Below is a small trained network, with its code and all its weights. Each question gives an input and a target symbol and asks what happens when units are switched off, that is, made to give their printed mean instead of their output.

import numpy as np


def w(rows, s, z=0):
    codes = np.array(rows[::2]) - 128.0
    scale = np.full(codes.shape[1], s)
    scale[-1] = z or s
    return codes * scale


def norm(h):
    return h / np.sqrt((h * h).mean(-1, keepdims=True) + 1e-5)


def f(y):
    return y / 2 * (1 + np.tanh(0.7978845608 * (y + 0.044715 * y**3)))


def softmax(a):
    e = np.exp(a - a.max(-1, keepdims=True))
    return e / e.sum(-1, keepdims=True)


def log_softmax(a):
    a = a - a.max(-1, keepdims=True)
    return a - np.log(np.exp(a).sum(-1, keepdims=True))


def net(x, mask):
    ids = ['ΔΘΛΠΣαβγεζημξτψω'.index(c) for c in x.split()]
    T = len(ids)
    res = E[ids] + P[:T]
    u = 0
    for l in range(2):
        q, k, v = (norm(res) @ M[l].T for M in (Q, K, V))
        z = softmax(np.where(np.tri(T) > 0, q @ k.T / 4**0.5, -1e9)) @ v
        res = res + np.where(mask[u], z, O[l][:, -1]) @ O[l][:, :-1]
        u += 1
        y = f(norm(res) @ A[l][:, :-1].T + A[l][:, -1])
        res = res + np.where(mask[u : u + 16], y, B[l][:, -1]) @ B[l][:, :-1]
        u += 16
    return log_softmax(norm(res)[-1] @ U[:, :-1].T + U[:, -1])


Q, K, V, O, A, B = {}, {}, {}, {}, {}, {}
E = w([
[174,125,96,155],'Δ',
[147,92,122,76],'Θ',
[152,182,126,123],'Λ',
[110,147,114,182],'Π',
[104,132,148,172],'Σ',
[209,87,180,175],'α',
[104,141,157,190],'β',
[38,107,160,73],'γ',
[122,120,106,140],'ε',
[164,126,100,162],'ζ',
[151,135,75,110],'η',
[134,168,116,116],'μ',
[31,187,220,125],'ξ',
[134,126,187,101],'τ',
[105,133,163,185],'ψ',
[149,116,254,183],'ω',
],0.035)
P = w([
[214,159,66,86],'0',
[172,121,88,133],'1',
[252,145,126,2],'2',
[144,88,108,137],'3',
[228,133,153,2],'4',
[123,70,126,133],'5',
[207,123,171,7],'6',
[98,42,140,138],'7',
[208,125,175,9],'8',
],0.0073)
Q[0] = w([
[220,139,98,185],'L0H1',
[193,44,95,86],'L0H1',
[246,49,189,108],'L0H1',
[240,14,28,223],'L0H1',
],0.014)
K[0] = w([
[186,141,165,142],'L0H1',
[151,69,140,89],'L0H1',
[111,45,183,122],'L0H1',
[251,51,137,213],'L0H1',
],0.019)
V[0] = w([
[59,181,202,162],'L0H1',
[89,58,91,154],'L0H1',
[89,147,136,154],'L0H1',
[131,2,158,107],'L0H1',
],0.0041)
O[0] = w([
[4,164,196,131,16],'L0H1',
[118,52,128,146,2],'L0H1',
[69,130,154,150,43],'L0H1',
[206,74,112,46,125],'L0H1',
],0.0038,0.00059)
A[0] = w([
[32,99,14,119,118],'L0N1',
[107,198,229,87,148],'L0N2',
[96,159,71,17,96],'L0N3',
[171,118,25,171,170],'L0N4',
[73,68,30,157,46],'L0N5',
[151,137,93,123,50],'L0N6',
[121,128,138,229,138],'L0N7',
[120,132,102,127,87],'L0N8',
[83,134,145,224,109],'L0N9',
[84,171,62,137,123],'L0N10',
[59,81,75,81,4],'L0N11',
[118,155,148,65,136],'L0N12',
[133,91,156,108,110],'L0N13',
[122,142,9,96,45],'L0N14',
[142,129,134,93,87],'L0N15',
[79,43,70,227,53],'L0N16',
],0.012,0.0042)
B[0] = w([
[160,141,17,89,182],'L0N1',
[176,218,104,137,236],'L0N2',
[168,14,53,96,238],'L0N3',
[147,184,85,60,255],'L0N4',
[190,127,12,74,150],'L0N5',
[120,149,150,125,140],'L0N6',
[192,137,100,66,181],'L0N7',
[124,117,122,146,122],'L0N8',
[179,179,164,58,181],'L0N9',
[177,132,115,173,157],'L0N10',
[164,24,70,69,146],'L0N11',
[167,226,210,108,177],'L0N12',
[129,144,172,173,138],'L0N13',
[79,188,181,247,219],'L0N14',
[147,138,175,97,137],'L0N15',
[102,230,145,239,157],'L0N16',
],0.014,0.0063)
Q[1] = w([
[151,116,126,170],'L1H1',
[208,73,156,2],'L1H1',
[142,138,135,103],'L1H1',
[187,115,142,104],'L1H1',
],0.038)
K[1] = w([
[162,152,134,145],'L1H1',
[37,5,245,119],'L1H1',
[108,148,132,125],'L1H1',
[104,133,177,137],'L1H1',
],0.023)
V[1] = w([
[150,158,124,83],'L1H1',
[96,9,137,97],'L1H1',
[66,199,82,92],'L1H1',
[18,196,131,35],'L1H1',
],0.011)
O[1] = w([
[112,70,166,129,254],'L1H1',
[246,123,82,15,20],'L1H1',
[11,143,67,90,168],'L1H1',
[41,164,150,1,134],'L1H1',
],0.0086,0.0045)
A[1] = w([
[17,77,104,85,61],'L1N1',
[114,166,83,179,78],'L1N2',
[163,169,59,141,81],'L1N3',
[117,166,120,93,40],'L1N4',
[144,150,187,65,189],'L1N5',
[85,212,117,124,52],'L1N6',
[106,145,120,67,92],'L1N7',
[217,84,155,156,255],'L1N8',
[123,105,96,148,175],'L1N9',
[72,141,132,117,96],'L1N10',
[73,89,235,176,94],'L1N11',
[136,140,170,178,114],'L1N12',
[114,138,119,7,37],'L1N13',
[160,192,190,110,73],'L1N14',
[142,142,116,130,86],'L1N15',
[160,120,99,169,168],'L1N16',
],0.017,0.0033)
B[1] = w([
[158,214,85,108,160],'L1N1',
[183,11,77,61,226],'L1N2',
[126,60,195,76,250],'L1N3',
[108,165,168,155,161],'L1N4',
[174,47,124,97,238],'L1N5',
[192,230,187,165,246],'L1N6',
[125,149,118,170,181],'L1N7',
[47,180,209,149,213],'L1N8',
[92,99,75,134,153],'L1N9',
[94,80,98,179,139],'L1N10',
[139,79,74,7,169],'L1N11',
[107,66,95,146,180],'L1N12',
[56,214,63,113,254],'L1N13',
[34,61,40,137,236],'L1N14',
[117,120,162,122,142],'L1N15',
[73,114,157,174,182],'L1N16',
],0.016,0.0068)
U = w([
[220,99,178,99,112],'Δ',
[156,124,247,11,134],'Θ',
[175,192,125,205,139],'Λ',
[232,215,165,109,96],'Π',
[88,188,96,192,84],'Σ',
[156,140,241,171,233],'α',
[54,138,74,180,106],'β',
[101,185,112,8,151],'γ',
[226,180,31,138,2],'ε',
[239,131,170,105,119],'ζ',
[160,41,105,61,137],'η',
[167,78,103,206,133],'μ',
[76,238,181,126,206],'ξ',
[17,55,153,45,25],'τ',
[30,78,92,130,73],'ψ',
[33,72,217,122,157],'ω',
],0.016,0.007)

Each question gives the input, a string of symbols that net reads in full, and the target symbol t.
The units are the heads (4 rows each of Q, K, V and O) and the neurons (one row each of A and B). Each row of codes is followed by its name. A weight is (code - 128) times the scale printed after its matrix; where a second scale follows, it is the last column's (O, A, B and U).
mask holds one flag per unit, layer by layer, with each layer's heads first. A switched-off unit (its flag False) gives its mean, the last column of its rows in O or B, instead of its output. The means were averaged over made-up inputs and are rounded, as every weight is.
A unit's drop is (log p(t) with every unit on - log p(t) with that unit switched off) / (log p(t) with every unit on - log p(t) with every unit switched off).
The circuit of an input: a set's keep is (log p(t) with only the set's units on - log p(t) with every unit switched off) / (log p(t) with every unit on - log p(t) with every unit switched off). Starting from the 12 units with the biggest drops (on a tie, the unit counted first), units are removed one at a time, each time the one whose removal leaves the highest keep (on an exact tie, the one counted first), for as long as the keep stays at least 0.8.
units of the circuit, in order: the units of the circuit, biggest drop first
unit that matters most: the unit with the biggest drop
top k neurons: the k neurons with the biggest drops, biggest first
top k neurons in layer l: the k neurons of layer l with the biggest drops, biggest first
input η μ ξ η η η μ, target ξ: units of the circuit, in order -> L1H1, L1N6
input ψ γ γ ε ψ ε η ω Δ, target ω: unit that matters most -> L0N1
input Θ ω α η ζ, target α: units of the circuit, in order -> L1H1, L1N8
input μ η η Σ Δ Σ ψ η ψ, target ψ: top 3 neurons in layer 0 -> L0N4, L0N2, L0N1
input η ε η ξ η Λ ψ τ Λ, target ξ: units of the circuit, in order -> L1H1, L1N6
input Λ β Λ γ β ψ η ψ ψ, target γ: units of the circuit, in order -> L0N7, L1H1
input Θ τ γ α η η μ γ τ, target γ: top 4 neurons in layer 1 -> L1N14, L1N5, L1N13, L1N3
input τ ζ ψ, target ψ: top 4 neurons -> L1N14, L0N4, L0N1, L1N5
input ψ Δ β ξ η, target ξ: units of the circuit, in order -> L1H1, L0N14, L1N6
input Λ ε τ, target τ: top 2 neurons -> L1N14, L0N4
input Θ η ξ μ Δ, target ξ: units of the circuit, in order -> L1H1, L1N6
input γ Π β Θ, target Θ: top 2 neurons in layer 1 -> L1N8, L1N14
input η ε β η μ Λ Θ ψ η, target Θ: top 2 neurons in layer 1 -> L1N8, L1N6
input Π ζ ψ τ, target τ: top 2 neurons -> L1N14, L1N11
input β γ τ β η η ζ, target γ: top neuron -> L0N4
input γ η μ Λ Σ Π ψ, target γ: top 2 neurons -> L0N7, L0N9
input μ β γ η, target η: top 2 neurons in layer 0 -> L0N14, L0N4
input β ψ γ ε β, target γ: top 2 neurons -> L0N9, L0N7
input μ ζ η Λ, target Λ: top 2 neurons in layer 0 -> L0N3, L0N1
input η η β τ Λ μ, target μ: top neuron -> L0N10
input ε μ Π η η ζ ζ Λ ε, target ε: top 4 neurons in layer 0 -> L0N4, L0N3, L0N14, L0N9
input Λ β β, target β: top 4 neurons in layer 1 -> L1N14, L1N3, L1N2, L1N6
input ξ η η β Π α η Θ μ, target Θ: top 2 neurons -> L0N2, L0N3
input μ τ Θ α μ ζ, target ζ: top 4 neurons -> L0N4, L1N2, L1N6, L0N3
input Σ η Θ η η β Δ, target Θ: top 2 neurons -> L0N4, L1N8
input β Λ μ Θ η ε α Π, target Π: top 2 neurons -> L0N9, L1N6
input η ω Θ η γ μ γ ε, target ε: unit that matters most -> L0N16
input η ψ ω ω η ψ μ ε Π, target ω: top 2 neurons -> L0N7, L0N9
input μ η α γ γ ε τ, target γ: top 3 neurons -> L1N14, L1N5, L0N14
